Read these off the row that follows.
1) Report the entry just right of -540.
2) Report the entry just left of -396.
3) Report the entry just right of 755.
4) Report the entry at the centre.
-585,-19,-422,-325,755,-396,-563,524,-640,-540,-895,515,134,-112,-212
1) -895
2) 755
3) -396
4) 524

Questions about the row below.
1) The entry just left of the smallest entry?
2) The entry just right of 26.21?
3) The entry just right of 228.77?
4) The largest entry?
[  26.21 -179.05 -136.88    7.44  -11.55   15.21   56.60  155.33  169.65
  -49.63  -26.05  228.77 -113.44]
1) 26.21
2) -179.05
3) -113.44
4) 228.77
